Here is a tiny trained network, its code and every weight. The questions are about switching its units off for an input and a class, where a switched-off unit gives its printed mean instead of its output.

import numpy as np


def w(rows, s, z=0):
    codes = np.array(rows[::2]) - 128.0
    scale = np.full(codes.shape[1], s)
    scale[-1] = z or s
    return codes * scale


def f(y):
    return y / 2 * (1 + np.tanh(0.7978845608 * (y + 0.044715 * y**3)))


def log_softmax(a):
    a = a - a.max(-1, keepdims=True)
    return a - np.log(np.exp(a).sum(-1, keepdims=True))


def net(x, mask):
    res = np.array(x, float).reshape(1, 7) / 4 @ E
    y = f(res @ A[0][:, :-1].T + A[0][:, -1])
    res = res + np.where(mask, y, B[0][:, -1]) @ B[0][:, :-1]
    return log_softmax(res[-1] @ U[:, :-1].T + U[:, -1])


A, B = {}, {}
E = w([
[101,69,117,193,67,100,84,177,199,10,111],'x0',
[123,101,89,125,86,60,207,120,2,101,107],'x1',
[190,80,138,122,159,130,31,103,42,72,146],'x2',
[69,125,174,115,146,132,144,115,149,96,185],'x3',
[127,170,109,112,157,111,107,167,115,140,193],'x4',
[73,110,66,122,110,104,62,25,165,158,112],'x5',
[82,48,91,228,168,182,92,151,41,187,135],'x6',
],0.0085)
A[0] = w([
[151,138,121,193,70,86,87,168,172,79,146,49],'n0',
[98,117,60,100,149,50,76,113,159,158,165,149],'n1',
[191,104,187,81,159,139,2,95,83,82,172,141],'n2',
[53,171,113,136,97,130,159,193,184,195,119,104],'n3',
[177,100,147,58,163,165,117,125,162,215,177,142],'n4',
[91,107,100,90,75,65,194,126,37,108,148,252],'n5',
[135,123,158,104,136,227,91,173,181,126,116,196],'n6',
[154,145,137,72,121,88,150,90,155,65,109,121],'n7',
[97,117,137,194,57,96,123,134,118,39,145,105],'n8',
[173,185,148,133,158,154,149,209,94,89,179,117],'n9',
[189,97,192,144,179,144,194,183,125,92,92,77],'n10',
[144,159,188,195,130,120,178,194,109,111,116,213],'n11',
[39,42,90,187,140,220,115,166,65,162,148,73],'n12',
[125,174,158,93,171,148,157,71,74,157,116,84],'n13',
[80,143,108,138,97,45,79,26,124,143,125,72],'n14',
[139,165,158,71,68,104,116,136,152,109,105,68],'n15',
[91,106,106,147,91,117,77,211,172,101,146,85],'n16',
[211,177,122,77,102,91,128,68,147,96,180,36],'n17',
],0.0082,0.004)
B[0] = w([
[214,71,137,69,108,174,150,86,23,168,193,202],'n0',
[73,155,133,67,145,252,84,58,125,99,35,197],'n1',
[112,193,245,203,73,36,126,145,89,129,70,253],'n2',
[88,216,255,234,42,54,118,203,53,128,37,213],'n3',
[183,15,130,78,156,150,157,105,113,148,146,215],'n4',
[136,39,183,46,189,99,34,179,228,214,74,248],'n5',
[128,74,146,56,193,133,87,185,163,148,101,230],'n6',
[138,160,51,200,183,104,141,142,205,123,229,203],'n7',
[184,86,144,126,44,182,160,103,115,195,128,211],'n8',
[19,112,80,108,133,209,111,88,97,90,64,196],'n9',
[98,183,71,117,170,171,159,46,87,97,72,186],'n10',
[58,146,127,96,135,176,103,80,154,67,126,207],'n11',
[189,193,42,243,187,106,164,145,184,113,169,255],'n12',
[142,79,143,105,21,190,154,131,61,166,234,200],'n13',
[105,199,95,81,145,212,107,45,65,26,106,206],'n14',
[138,148,68,182,168,94,139,178,112,127,171,185],'n15',
[161,100,158,54,99,174,159,56,140,179,233,203],'n16',
[137,188,55,175,159,72,189,127,158,128,170,193],'n17',
],0.0071,0.008)
U = w([
[185,58,136,92,23,220,217,123,87,204,244,84],'0',
[44,141,69,94,153,247,139,101,130,2,48,71],'1',
[162,146,28,231,205,94,181,187,195,109,231,75],'2',
[137,18,167,68,184,124,57,202,245,155,89,141],'3',
[102,173,247,208,18,37,147,181,72,101,69,81],'4',
[122,85,131,115,133,163,136,151,172,121,123,251],'5',
],0.0085,0.012)

Each question gives the input, the list of numbers given to net, and the class t.
The units are the neurons (one row each of A and B). Each row of codes is followed by its name. A weight is (code - 128) times the scale printed after its matrix; where a second scale follows, it is the last column's (A, B and U).
mask holds one flag per neuron, in row order. A switched-off neuron (its flag False) gives its mean, the last column of its row in B, instead of its output. The means were averaged over made-up inputs and are rounded, as every weight is.
A unit's drop is (log p(t) with every unit on - log p(t) with that unit switched off) / (log p(t) with every unit on - log p(t) with every unit switched off).
The circuit of an input: a set's keep is (log p(t) with only the set's units on - log p(t) with every unit switched off) / (log p(t) with every unit on - log p(t) with every unit switched off). Starting from the 12 units with the biggest drops (on a tie, the unit counted first), units are removed one at a time, each time the one whose removal leaves the highest keep (on an exact tie, the one counted first), for as long as the keep stays at least 0.8.
circuit, biggest first: the units of the circuit, biggest drop first
unit that matters most: the unit with the biggest drop
k most important neurons: the k neurons with the biggest drops, biggest first
drop when u is switched off: that unit's drop, to one decimal
input [5,4,-3,4,2,4,-5], class 0: unit that matters most -> n8
input [7,1,-5,5,5,-1,-8], class 2: 4 most important neurons -> [n7; n15; n17; n13]
input [8,-5,0,6,-5,-8,-1], class 0: 2 most important neurons -> [n0; n16]
input [-3,6,-8,6,-5,0,-6], class 4: 4 most important neurons -> [n3; n12; n6; n4]
input [-5,5,-7,-7,0,5,-1], class 4: 2 most important neurons -> [n3; n6]
input [7,-3,-6,8,1,-6,-4], class 0: 2 most important neurons -> [n16; n0]
input [5,-1,1,7,0,-2,3], class 0: circuit, biggest first -> [n8; n16]
input [6,-4,-8,6,-5,5,8], class 2: 2 most important neurons -> [n12; n2]
input [4,-2,-6,6,5,6,0], class 1: 2 most important neurons -> [n1; n2]
input [3,6,8,2,0,-8,-2], class 1: 3 most important neurons -> [n9; n10; n11]
input [1,7,7,2,0,-6,0], class 3: 4 most important neurons -> [n5; n3; n14; n1]
input [5,4,-6,-5,4,1,4], class 4: 4 most important neurons -> [n3; n6; n4; n7]
input [-5,0,6,6,2,-8,-4], class 1: 2 most important neurons -> [n9; n10]
input [2,7,-7,-7,-5,-8,7], class 1: most important neuron -> [n11]
input [6,-3,8,-2,-8,8,4], class 1: 2 most important neurons -> [n14; n3]
input [1,6,4,3,8,8,0], class 1: 2 most important neurons -> [n14; n1]
input [0,1,0,-7,-3,-6,7], class 2: 3 most important neurons -> [n12; n1; n14]
input [-5,-5,3,-1,5,7,0], class 1: drop when n14 is switched off -> 0.4
input [-8,-5,6,4,-7,3,-2], class 0: drop when n5 is switched off -> 0.1
input [2,-5,8,8,-6,6,-2], class 4: drop when n2 is switched off -> 1.5
input [8,-5,5,3,-4,-5,1], class 0: drop when n0 is switched off -> 0.2
input [-1,1,-4,0,-5,5,3], class 1: unit that matters most -> n2
